Below are the code and all the weights of a small trained network. Each question names an input and a class and asks about switching units off, where a switched-off unit gives its printed mean instead of its output.

import numpy as np


def w(rows, s, z=0):
    codes = np.array(rows[::2]) - 128.0
    scale = np.full(codes.shape[1], s)
    scale[-1] = z or s
    return codes * scale


def norm(h):
    return h / np.sqrt((h * h).mean(-1, keepdims=True) + 1e-5)


def f(y):
    return y / 2 * (1 + np.tanh(0.7978845608 * (y + 0.044715 * y**3)))


def log_softmax(a):
    a = a - a.max(-1, keepdims=True)
    return a - np.log(np.exp(a).sum(-1, keepdims=True))


def net(x, mask):
    res = np.array(x, float).reshape(1, 7) / 4 @ E
    u = 0
    for l in range(3):
        y = f(norm(res) @ A[l][:, :-1].T + A[l][:, -1])
        res = res + np.where(mask[u : u + 7], y, B[l][:, -1]) @ B[l][:, :-1]
        u += 7
    return log_softmax(norm(res)[-1] @ U[:, :-1].T + U[:, -1])


A, B = {}, {}
E = w([
[187,232,180,145,121],'x0',
[168,210,163,59,151],'x1',
[132,217,53,197,176],'x2',
[159,71,73,80,220],'x3',
[175,165,156,72,147],'x4',
[172,53,151,235,183],'x5',
[194,106,2,88,119],'x6',
],0.0079)
A[0] = w([
[152,58,115,89,99,1],'0.n1',
[86,97,147,27,155,13],'0.n2',
[103,138,133,3,117,4],'0.n3',
[144,84,135,158,196,58],'0.n4',
[143,168,130,90,83,114],'0.n5',
[101,126,133,181,91,55],'0.n6',
[146,102,230,63,87,12],'0.n7',
],0.021,0.0059)
B[0] = w([
[121,154,27,96,197,189],'0.n1',
[103,108,36,43,2,211],'0.n2',
[101,145,9,76,16,248],'0.n3',
[87,55,201,127,114,203],'0.n4',
[198,182,141,160,101,225],'0.n5',
[68,99,125,180,132,196],'0.n6',
[226,93,194,33,111,254],'0.n7',
],0.02,0.0065)
A[1] = w([
[120,83,190,167,199,79],'1.n1',
[171,53,26,164,149,132],'1.n2',
[193,189,158,61,208,136],'1.n3',
[186,227,140,108,170,126],'1.n4',
[66,137,98,221,156,102],'1.n5',
[189,2,71,181,221,165],'1.n6',
[131,154,127,105,58,251],'1.n7',
],0.02,0.0027)
B[1] = w([
[72,97,116,174,56,207],'1.n1',
[88,178,145,60,206,221],'1.n2',
[147,45,177,121,91,194],'1.n3',
[187,137,177,165,219,197],'1.n4',
[144,192,99,217,111,210],'1.n5',
[77,2,117,107,182,244],'1.n6',
[135,183,180,160,114,228],'1.n7',
],0.025,0.011)
A[2] = w([
[176,83,171,62,133,102],'2.n1',
[43,73,248,129,170,86],'2.n2',
[168,153,168,80,230,2],'2.n3',
[198,69,114,31,192,88],'2.n4',
[184,127,163,114,162,44],'2.n5',
[122,86,123,142,238,78],'2.n6',
[62,114,148,69,247,36],'2.n7',
],0.014,0.0032)
B[2] = w([
[117,87,152,185,178,198],'2.n1',
[28,78,53,218,109,254],'2.n2',
[230,45,89,48,128,170],'2.n3',
[156,168,183,32,211,204],'2.n4',
[79,188,212,80,157,159],'2.n5',
[163,104,161,118,224,196],'2.n6',
[140,252,142,196,197,208],'2.n7',
],0.014,0.0079)
U = w([
[130,210,107,241,92,114],'0',
[32,31,123,198,137,161],'1',
[218,110,231,126,112,165],'2',
[162,145,24,9,43,116],'3',
[128,180,81,67,136,2],'4',
[79,100,83,113,226,131],'5',
],0.014,0.0087)

Each question gives the input, the list of numbers given to net, and the class t.
The units are the neurons (one row each of A and B). Each row of codes is followed by its name. A weight is (code - 128) times the scale printed after its matrix; where a second scale follows, it is the last column's (A, B and U).
mask holds one flag per neuron, layer by layer. A switched-off neuron (its flag False) gives its mean, the last column of its row in B, instead of its output. The means were averaged over made-up inputs and are rounded, as every weight is.
A unit's drop is (log p(t) with every unit on - log p(t) with that unit switched off) / (log p(t) with every unit on - log p(t) with every unit switched off).
The circuit of an input: a set's keep is (log p(t) with only the set's units on - log p(t) with every unit switched off) / (log p(t) with every unit on - log p(t) with every unit switched off). Starting from the 12 units with the biggest drops (on a tie, the unit counted first), units are removed one at a time, each time the one whose removal leaves the highest keep (on an exact tie, the one counted first), for as long as the keep stays at least 0.8.
units of the circuit, in order: the units of the circuit, biggest drop first
unit that matters most: the unit with the biggest drop
k most important neurons: the k neurons with the biggest drops, biggest first
top k neurons in layer l: the k neurons of layer l with the biggest drops, biggest first
drop of u: that unit's drop, to one decimal
input [-3,7,-8,4,-7,1,-4], class 3: units of the circuit, in order : 0.n2
input [5,-2,-2,-8,-4,-5,-6], class 2: 2 most important neurons : 1.n6, 0.n7
input [2,-1,4,-2,7,-5,1], class 0: 2 most important neurons : 0.n3, 0.n7
input [2,-2,6,4,0,-8,5], class 0: top 3 neurons in layer 0 : 0.n7, 0.n3, 0.n1
input [-7,-3,-1,5,8,1,-6], class 3: 2 most important neurons : 0.n2, 1.n6
input [1,-2,3,0,6,-6,5], class 0: top 2 neurons in layer 1 : 1.n7, 1.n6
input [-1,-3,1,-5,0,0,8], class 5: 2 most important neurons : 0.n3, 0.n2
input [-7,-1,-8,1,2,8,3], class 5: 2 most important neurons : 0.n1, 1.n2
input [4,7,-8,-5,2,-4,-3], class 3: 2 most important neurons : 0.n3, 0.n2
input [-8,3,-6,-7,2,-2,-4], class 3: 2 most important neurons : 0.n2, 0.n3
input [-2,3,-5,-5,-1,4,6], class 5: top 2 neurons in layer 0 : 0.n1, 0.n5
input [-7,-7,0,7,-4,2,2], class 5: 2 most important neurons : 1.n2, 0.n1
input [6,-6,0,6,-6,-4,-8], class 0: top 2 neurons in layer 1 : 1.n5, 1.n6
input [-1,6,-5,-4,-2,-7,-8], class 3: units of the circuit, in order : 0.n3
input [8,-3,5,3,-4,-1,-8], class 0: 2 most important neurons : 0.n7, 1.n5
input [5,-7,1,-6,-4,-4,-5], class 0: 2 most important neurons : 1.n5, 1.n6
input [-2,1,-3,-6,5,-2,2], class 3: top 2 neurons in layer 0 : 0.n3, 0.n2
input [0,-3,4,-1,-3,-2,-6], class 0: top 2 neurons in layer 1 : 1.n5, 1.n6
input [8,-5,1,-4,-6,-8,5], class 2: top 2 neurons in layer 0 : 0.n5, 0.n3
input [-6,-7,4,-8,1,2,8], class 5: unit that matters most : 1.n2
input [-4,1,3,7,7,-1,5], class 4: top 2 neurons in layer 1 : 1.n2, 1.n1
input [-7,5,5,-7,1,-4,4], class 0: drop of 0.n5 : 0.1
input [0,2,6,-7,6,7,-2], class 0: drop of 0.n7 : 1.2
input [-3,2,0,-3,-6,-4,7], class 3: drop of 1.n6 : 0.3
input [3,6,-5,-4,-4,3,0], class 2: drop of 0.n1 : 0.0
